Below is a small trained network, with its code and all its weights. Each question gives an input and a class and asks what happens when units are switched off, that is, made to give their printed mean instead of their output.

import numpy as np


def w(rows, s, z=0):
    codes = np.array(rows[::2]) - 128.0
    scale = np.full(codes.shape[1], s)
    scale[-1] = z or s
    return codes * scale


def norm(h):
    return h / np.sqrt((h * h).mean(-1, keepdims=True) + 1e-5)


def f(y):
    return np.maximum(y, 0)


def log_softmax(a):
    a = a - a.max(-1, keepdims=True)
    return a - np.log(np.exp(a).sum(-1, keepdims=True))


def net(x, mask):
    res = np.array(x, float).reshape(1, 2) / 4 @ E
    u = 0
    for l in range(3):
        y = f(norm(res) @ A[l][:, :-1].T + A[l][:, -1])
        res = res + np.where(mask[u : u + 12], y, B[l][:, -1]) @ B[l][:, :-1]
        u += 12
    return log_softmax(norm(res)[-1] @ U[:, :-1].T + U[:, -1])


A, B = {}, {}
E = w([
[85,117,54,166,106,148,58,213,4],'x0',
[36,66,80,169,245,97,168,23,114],'x1',
],0.011)
A[0] = w([
[101,212,113,140,78,123,151,196,77,136],'L0N0',
[147,206,118,174,85,85,81,143,123,101],'L0N1',
[168,165,147,193,192,133,71,197,126,144],'L0N2',
[139,94,115,138,125,62,132,167,156,91],'L0N3',
[76,177,198,48,72,106,171,103,1,94],'L0N4',
[137,73,98,96,124,143,185,114,43,55],'L0N5',
[95,108,118,117,109,81,180,67,199,252],'L0N6',
[211,154,163,97,129,110,116,157,113,154],'L0N7',
[90,119,80,115,119,192,144,216,31,76],'L0N8',
[146,140,123,122,111,159,137,114,168,107],'L0N9',
[156,78,154,132,88,128,140,136,125,75],'L0N10',
[74,138,175,158,153,198,158,81,112,171],'L0N11',
],0.0074,0.0028)
B[0] = w([
[43,92,145,23,108,43,167,47,253,221],'L0N0',
[149,149,158,162,170,181,80,150,77,187],'L0N1',
[91,126,114,70,210,61,149,119,146,181],'L0N2',
[162,192,95,157,153,124,179,173,124,128],'L0N3',
[52,157,119,165,175,141,113,138,234,155],'L0N4',
[156,146,174,90,122,154,158,169,194,164],'L0N5',
[169,137,11,120,28,152,127,214,72,254],'L0N6',
[148,25,169,217,188,107,96,144,51,213],'L0N7',
[119,154,37,69,130,142,106,126,127,248],'L0N8',
[81,104,70,142,60,52,139,70,79,163],'L0N9',
[149,184,177,164,197,129,68,117,97,148],'L0N10',
[175,156,172,174,170,114,69,208,136,194],'L0N11',
],0.0059,0.0068)
A[1] = w([
[113,197,196,62,94,199,97,195,169,102],'L1N0',
[59,116,134,251,140,127,202,30,131,77],'L1N1',
[188,110,117,130,217,130,161,52,141,75],'L1N2',
[14,114,152,69,188,102,153,89,171,166],'L1N3',
[171,194,158,88,103,133,193,42,107,7],'L1N4',
[125,102,153,254,66,207,158,189,152,128],'L1N5',
[246,148,203,6,141,84,182,123,212,87],'L1N6',
[134,134,78,71,243,104,189,54,104,87],'L1N7',
[120,110,144,51,66,138,146,157,170,179],'L1N8',
[49,138,159,94,101,123,158,112,123,90],'L1N9',
[156,150,61,158,187,160,140,142,111,112],'L1N10',
[142,105,171,106,68,100,171,36,208,79],'L1N11',
],0.0066,0.0019)
B[1] = w([
[139,163,200,137,251,192,136,63,72,202],'L1N0',
[215,159,128,255,119,160,113,129,189,193],'L1N1',
[133,197,117,148,122,165,53,154,131,180],'L1N2',
[180,78,168,162,59,89,177,177,116,213],'L1N3',
[61,149,138,108,132,33,178,120,149,160],'L1N4',
[143,121,102,138,122,103,99,127,70,153],'L1N5',
[19,120,62,101,122,146,79,146,180,254],'L1N6',
[126,149,233,144,175,112,110,108,79,232],'L1N7',
[127,162,183,202,128,171,116,123,153,206],'L1N8',
[76,84,173,116,125,150,89,98,97,138],'L1N9',
[126,155,194,82,125,100,84,124,168,193],'L1N10',
[104,79,100,44,92,120,66,130,143,197],'L1N11',
],0.0068,0.0067)
A[2] = w([
[105,91,38,99,145,153,140,124,78,52],'L2N0',
[126,174,140,189,132,164,94,94,169,185],'L2N1',
[184,167,137,153,85,103,143,171,126,129],'L2N2',
[89,70,169,120,171,30,80,58,146,108],'L2N3',
[120,157,92,130,102,102,135,74,213,60],'L2N4',
[174,157,152,151,116,144,86,159,78,250],'L2N5',
[129,122,115,204,182,141,196,73,102,160],'L2N6',
[143,118,76,167,76,152,111,94,49,139],'L2N7',
[77,160,159,68,158,91,152,121,156,102],'L2N8',
[132,99,104,142,146,148,148,101,198,158],'L2N9',
[156,165,2,134,96,133,97,176,126,149],'L2N10',
[126,168,162,113,54,215,91,98,134,192],'L2N11',
],0.0099,0.0022)
B[2] = w([
[105,190,54,76,71,134,103,170,226,177],'L2N0',
[94,119,111,85,193,125,75,180,58,219],'L2N1',
[160,110,199,170,146,207,201,137,158,157],'L2N2',
[158,150,162,132,67,162,196,112,117,254],'L2N3',
[76,138,65,96,105,84,154,149,72,194],'L2N4',
[168,59,147,153,123,145,193,66,216,234],'L2N5',
[184,107,223,94,197,219,1,171,202,192],'L2N6',
[208,95,131,92,72,113,185,56,129,162],'L2N7',
[200,120,108,184,120,78,184,103,96,190],'L2N8',
[63,153,51,42,56,137,144,189,35,168],'L2N9',
[85,149,145,124,119,49,193,75,135,216],'L2N10',
[112,122,78,195,208,119,115,102,97,216],'L2N11',
],0.0071,0.0075)
U = w([
[139,97,178,156,235,168,76,126,141,237],'0',
[42,157,21,71,118,46,132,138,130,83],'1',
[195,73,167,159,94,88,252,64,131,7],'2',
],0.015,0.0014)

Each question gives the input, the list of numbers given to net, and the class t.
The units are the neurons (one row each of A and B). Each row of codes is followed by its name. A weight is (code - 128) times the scale printed after its matrix; where a second scale follows, it is the last column's (A, B and U).
mask holds one flag per neuron, layer by layer. A switched-off neuron (its flag False) gives its mean, the last column of its row in B, instead of its output. The means were averaged over made-up inputs and are rounded, as every weight is.
A unit's drop is (log p(t) with every unit on - log p(t) with that unit switched off) / (log p(t) with every unit on - log p(t) with every unit switched off).
The circuit of an input: a set's keep is (log p(t) with only the set's units on - log p(t) with every unit switched off) / (log p(t) with every unit on - log p(t) with every unit switched off). Starting from the 12 units with the biggest drops (on a tie, the unit counted first), units are removed one at a time, each time the one whose removal leaves the highest keep (on an exact tie, the one counted first), for as long as the keep stays at least 0.8.
circuit, biggest first: the units of the circuit, biggest drop first
most important unit: the unit with the biggest drop
k most important neurons: the k neurons with the biggest drops, biggest first
k most important neurons of layer l: the k neurons of layer l with the biggest drops, biggest first
drop of u: that unit's drop, to one decimal
input [-7,-6], class 1: circuit, biggest first -> (L1N6)
input [2,-3], class 2: 3 most important neurons -> (L0N0, L0N2, L0N7)
input [0,0], class 2: 3 most important neurons -> (L0N5, L1N6, L0N0)
input [5,-8], class 0: 3 most important neurons -> (L0N6, L1N0, L0N0)
input [-5,5], class 0: 2 most important neurons -> (L0N0, L1N7)
input [7,7], class 0: 4 most important neurons -> (L0N6, L2N6, L1N6, L1N11)
input [-7,6], class 1: circuit, biggest first -> (L0N6, L2N9)
input [-6,-7], class 0: 2 most important neurons of layer 1 -> (L1N6, L1N0)
input [4,4], class 0: 3 most important neurons of layer 1 -> (L1N11, L1N6, L1N7)
input [-8,-7], class 1: 3 most important neurons -> (L1N6, L1N7, L0N11)
input [2,-2], class 2: 2 most important neurons -> (L0N0, L0N6)
input [2,3], class 2: 2 most important neurons of layer 0 -> (L0N6, L0N7)
input [3,3], class 2: 3 most important neurons -> (L0N6, L1N6, L1N10)
input [5,-6], class 0: 2 most important neurons -> (L0N6, L1N0)
input [-6,7], class 0: most important unit -> L0N0
input [5,-5], class 0: 3 most important neurons -> (L0N6, L1N0, L1N6)
input [3,-3], class 2: 4 most important neurons -> (L1N6, L0N6, L0N2, L0N0)
input [-5,-6], class 0: 2 most important neurons -> (L0N0, L0N7)
input [-8,-5], class 1: drop of L1N6 -> 1.5
input [-8,-6], class 1: drop of L1N6 -> 2.0
input [1,-3], class 2: most important unit -> L0N7
input [-2,3], class 2: drop of L1N6 -> 4.2
input [-6,2], class 1: drop of L1N2 -> 0.0
